Below is a small trained network, with its code and all its weights. Each question gives an input and a class and asks what happens when units are switched off, that is, made to give their printed mean instead of their output.

import numpy as np


def w(rows, s, z=0):
    codes = np.array(rows[::2]) - 128.0
    scale = np.full(codes.shape[1], s)
    scale[-1] = z or s
    return codes * scale


def f(y):
    return np.maximum(y, 0)


def log_softmax(a):
    a = a - a.max(-1, keepdims=True)
    return a - np.log(np.exp(a).sum(-1, keepdims=True))


def net(x, mask):
    res = np.array(x, float).reshape(1, 5) / 4 @ E
    y = f(res @ A[0][:, :-1].T + A[0][:, -1])
    res = res + np.where(mask, y, B[0][:, -1]) @ B[0][:, :-1]
    return log_softmax(res[-1] @ U[:, :-1].T + U[:, -1])


A, B = {}, {}
E = w([
[196,128,67,55,53,86,78,89,158,88],'x0',
[32,133,121,172,145,78,122,100,226,202],'x1',
[107,22,97,60,126,151,227,249,79,77],'x2',
[43,98,135,87,47,240,82,134,123,142],'x3',
[55,194,252,20,156,111,94,99,32,151],'x4',
],0.011)
A[0] = w([
[228,68,110,131,142,131,254,138,125,75,241],'n0',
[220,87,68,218,157,94,188,178,129,108,3],'n1',
[87,86,184,136,172,98,119,190,167,180,143],'n2',
[129,162,187,83,184,131,112,138,160,111,59],'n3',
[199,133,105,136,62,127,122,93,250,162,126],'n4',
[197,137,97,63,71,106,143,185,116,92,178],'n5',
[126,199,133,86,93,125,85,65,134,127,248],'n6',
[93,122,143,160,205,115,191,160,199,175,199],'n7',
[107,147,228,73,180,137,133,138,58,149,143],'n8',
[144,79,77,91,53,161,153,230,126,80,127],'n9',
[74,96,113,151,146,123,232,175,159,149,221],'n10',
],0.0099,0.0036)
B[0] = w([
[179,137,105,195,201,168,117,205,126,37,250],'n0',
[148,187,159,254,236,146,91,124,104,138,236],'n1',
[103,75,152,145,78,65,188,109,98,137,183],'n2',
[180,157,148,106,124,100,113,93,70,124,165],'n3',
[162,174,125,170,156,131,168,56,209,145,230],'n4',
[109,144,94,80,184,104,190,101,126,20,217],'n5',
[122,177,208,112,56,91,184,69,165,161,210],'n6',
[138,44,102,183,98,54,46,134,109,154,208],'n7',
[126,115,175,41,68,66,91,176,58,118,232],'n8',
[88,126,74,126,98,205,198,149,160,90,238],'n9',
[79,85,72,181,145,132,128,217,122,182,207],'n10',
],0.0091,0.018)
U = w([
[99,94,156,104,55,249,104,154,117,139,239],'0',
[125,142,50,138,144,167,184,140,123,73,41],'1',
[60,74,87,182,117,114,109,146,113,184,132],'2',
[200,133,147,89,158,79,142,157,74,102,34],'3',
[169,205,103,166,102,87,118,36,221,150,255],'4',
[195,173,96,193,197,146,91,132,121,126,36],'5',
[111,201,193,72,110,82,96,90,63,154,162],'6',
],0.012,0.0029)

Each question gives the input, the list of numbers given to net, and the class t.
The units are the neurons (one row each of A and B). Each row of codes is followed by its name. A weight is (code - 128) times the scale printed after its matrix; where a second scale follows, it is the last column's (A, B and U).
mask holds one flag per neuron, in row order. A switched-off neuron (its flag False) gives its mean, the last column of its row in B, instead of its output. The means were averaged over made-up inputs and are rounded, as every weight is.
A unit's drop is (log p(t) with every unit on - log p(t) with that unit switched off) / (log p(t) with every unit on - log p(t) with every unit switched off).
The circuit of an input: a set's keep is (log p(t) with only the set's units on - log p(t) with every unit switched off) / (log p(t) with every unit on - log p(t) with every unit switched off). Starting from all 11 units, units are removed one at a time, each time the one whose removal leaves the highest keep (on an exact tie, the one counted first), for as long as the keep stays at least 0.8.
circuit, biggest first: the units of the circuit, biggest drop first
most important unit: the unit with the biggest drop
k most important neurons: the k neurons with the biggest drops, biggest first
drop of u: that unit's drop, to one decimal
input [-4,-4,6,6,8], class 6: most important unit -> n8
input [0,-4,3,7,6], class 6: 2 most important neurons -> n8, n0
input [-8,-2,-6,4,-2], class 2: circuit, biggest first -> n4, n0
input [5,7,6,3,1], class 2: 4 most important neurons -> n0, n10, n4, n5
input [7,-8,4,-8,-3], class 1: 4 most important neurons -> n5, n9, n7, n3
input [5,1,4,-5,-1], class 5: 4 most important neurons -> n1, n0, n2, n8
input [-4,5,5,-5,-3], class 2: 2 most important neurons -> n10, n7
input [5,-8,-4,5,-3], class 4: 4 most important neurons -> n6, n4, n10, n0
input [-1,-5,-5,-5,1], class 6: 2 most important neurons -> n4, n0
input [5,1,-2,-8,-5], class 5: drop of n1 -> 0.2
input [7,-6,8,-8,5], class 1: drop of n9 -> 0.3
input [-3,2,5,-6,-5], class 5: drop of n1 -> 0.2
